Below are the code and all the weights of a small trained network. Each question names an input and a target symbol and asks about switching units off, where a switched-off unit gives its printed mean instead of its output.

import numpy as np


def w(rows, s, z=0):
    codes = np.array(rows[::2]) - 128.0
    scale = np.full(codes.shape[1], s)
    scale[-1] = z or s
    return codes * scale


def norm(h):
    return h / np.sqrt((h * h).mean(-1, keepdims=True) + 1e-5)


def softmax(a):
    e = np.exp(a - a.max(-1, keepdims=True))
    return e / e.sum(-1, keepdims=True)


def log_softmax(a):
    a = a - a.max(-1, keepdims=True)
    return a - np.log(np.exp(a).sum(-1, keepdims=True))


def net(x, mask):
    ids = ['Θβγζηλμξπστφψω'.index(c) for c in x.split()]
    T = len(ids)
    res = E[ids] + P[:T]
    u = 0
    for l in range(3):
        r = norm(res)
        for j in range(2):
            rows = slice(2 * j, 2 * j + 2)
            q, k, v = (r @ M[l][rows].T for M in (Q, K, V))
            z = softmax(np.where(np.tri(T) > 0, q @ k.T / 2**0.5, -1e9)) @ v
            o = O[l][rows]
            res = res + np.where(mask[u + j], z, o[:, -1]) @ o[:, :-1]
        u += 2
    return log_softmax(norm(res)[-1] @ U[:, :-1].T + U[:, -1])


Q, K, V, O = {}, {}, {}, {}
E = w([
[204,109,198,89],'Θ',
[223,91,108,128],'β',
[160,141,199,161],'γ',
[120,139,113,145],'ζ',
[151,145,132,176],'η',
[80,192,163,156],'λ',
[101,200,141,80],'μ',
[131,163,131,104],'ξ',
[168,93,8,153],'π',
[206,148,158,129],'σ',
[122,80,128,124],'τ',
[99,157,145,139],'φ',
[158,188,111,85],'ψ',
[61,182,171,151],'ω',
],0.017)
P = w([
[144,173,28,64],'0',
[164,161,112,76],'1',
[97,103,253,130],'2',
[140,162,144,39],'3',
[82,203,179,90],'4',
[90,101,254,122],'5',
],0.0092)
Q[0] = w([
[51,52,64,81],'0.h1',
[220,168,251,40],'0.h1',
[42,98,200,131],'0.h2',
[117,71,48,156],'0.h2',
],0.014)
K[0] = w([
[158,97,204,193],'0.h1',
[81,40,83,102],'0.h1',
[208,146,46,177],'0.h2',
[124,143,247,192],'0.h2',
],0.014)
V[0] = w([
[100,2,159,71],'0.h1',
[85,115,134,21],'0.h1',
[167,176,63,217],'0.h2',
[222,95,66,65],'0.h2',
],0.0094)
O[0] = w([
[126,18,2,110,57],'0.h1',
[36,61,223,83,206],'0.h1',
[206,115,11,70,170],'0.h2',
[137,16,129,82,253],'0.h2',
],0.0065,0.0067)
Q[1] = w([
[213,50,188,36],'1.h1',
[37,168,197,77],'1.h1',
[179,138,20,254],'1.h2',
[23,99,34,77],'1.h2',
],0.0098)
K[1] = w([
[155,24,23,192],'1.h1',
[182,177,93,89],'1.h1',
[164,153,249,120],'1.h2',
[112,34,176,198],'1.h2',
],0.011)
V[1] = w([
[138,61,158,118],'1.h1',
[26,102,115,67],'1.h1',
[149,25,135,92],'1.h2',
[3,98,107,121],'1.h2',
],0.019)
O[1] = w([
[135,125,196,21,158],'1.h1',
[114,43,115,42,159],'1.h1',
[85,42,217,78,141],'1.h2',
[181,117,47,11,3],'1.h2',
],0.012,0.0032)
Q[2] = w([
[91,132,204,180],'2.h1',
[127,202,254,85],'2.h1',
[59,91,123,91],'2.h2',
[97,179,226,99],'2.h2',
],0.013)
K[2] = w([
[166,130,56,120],'2.h1',
[75,116,5,148],'2.h1',
[203,93,165,115],'2.h2',
[137,42,56,125],'2.h2',
],0.013)
V[2] = w([
[23,13,184,163],'2.h1',
[203,4,158,30],'2.h1',
[81,100,250,207],'2.h2',
[190,66,75,249],'2.h2',
],0.015)
O[2] = w([
[70,58,167,164,2],'2.h1',
[192,150,253,182,12],'2.h1',
[46,47,143,116,58],'2.h2',
[95,159,11,238,85],'2.h2',
],0.013,0.0053)
U = w([
[161,79,171,91,235],'Θ',
[148,93,179,149,148],'β',
[121,162,130,171,88],'γ',
[126,148,101,160,102],'ζ',
[132,154,121,194,104],'η',
[159,154,94,140,74],'λ',
[235,220,149,122,160],'μ',
[204,150,196,138,122],'ξ',
[188,153,178,254,137],'π',
[72,107,159,194,158],'σ',
[130,162,163,126,2],'τ',
[177,171,108,160,110],'φ',
[114,89,97,119,120],'ψ',
[181,164,95,158,121],'ω',
],0.012,0.0032)

Each question gives the input, a string of symbols that net reads in full, and the target symbol t.
The units are the heads (2 rows each of Q, K, V and O). Each row of codes is followed by its name. A weight is (code - 128) times the scale printed after its matrix; where a second scale follows, it is the last column's (O and U).
mask holds one flag per head, layer by layer. A switched-off head (its flag False) gives its mean, the last column of its rows in O, instead of its output. The means were averaged over made-up inputs and are rounded, as every weight is.
A unit's drop is (log p(t) with every unit on - log p(t) with that unit switched off) / (log p(t) with every unit on - log p(t) with every unit switched off).
The circuit of an input: a set's keep is (log p(t) with only the set's units on - log p(t) with every unit switched off) / (log p(t) with every unit on - log p(t) with every unit switched off). Starting from all 6 units, units are removed one at a time, each time the one whose removal leaves the highest keep (on an exact tie, the one counted first), for as long as the keep stays at least 0.8.
units of the circuit, in order: the units of the circuit, biggest drop first
most important unit: the unit with the biggest drop
heads that matter: for each layer, one digit per head in row order, 1 if its drop is at least 0.15 and else 0, layers parted by /
input σ ζ ζ μ, target σ: units of the circuit, in order => 1.h2, 0.h1, 2.h2
input π σ τ ψ, target π: heads that matter => 11 / 01 / 11
input π π ξ μ, target π: units of the circuit, in order => 2.h1, 1.h2, 0.h1, 2.h2
input σ η μ ψ, target σ: units of the circuit, in order => 1.h2, 2.h2
input σ λ ξ σ, target σ: units of the circuit, in order => 1.h2, 2.h2
input μ μ μ, target μ: heads that matter => 01 / 01 / 00
input σ ζ σ μ ω, target σ: most important unit => 1.h2
input η λ τ ω, target Θ: heads that matter => 11 / 01 / 00
input π Θ μ σ, target π: units of the circuit, in order => 1.h2, 0.h1, 2.h1, 2.h2
input ζ μ π τ σ, target Θ: units of the circuit, in order => 0.h1, 1.h2
input σ λ η, target σ: units of the circuit, in order => 1.h2, 2.h2
input μ ψ η σ ζ ξ, target μ: units of the circuit, in order => 1.h2, 2.h2
input σ μ λ, target σ: heads that matter => 11 / 01 / 00
input τ ω σ ψ, target Θ: units of the circuit, in order => 1.h2
input μ λ φ π η Θ, target μ: units of the circuit, in order => 1.h2, 0.h2
input σ ζ τ ζ μ, target Θ: units of the circuit, in order => 1.h2, 0.h1
input μ φ π, target μ: heads that matter => 00 / 01 / 00
input μ τ μ ψ, target Θ: heads that matter => 10 / 00 / 00
input ω τ σ π, target Θ: heads that matter => 10 / 10 / 00
input τ τ τ ω, target Θ: units of the circuit, in order => 1.h2
input ψ π τ ξ, target Θ: heads that matter => 11 / 11 / 00
input σ ξ ζ τ φ, target Θ: heads that matter => 10 / 00 / 00
input μ σ φ, target μ: heads that matter => 10 / 01 / 00
input σ λ ζ σ μ Θ, target σ: heads that matter => 10 / 01 / 00
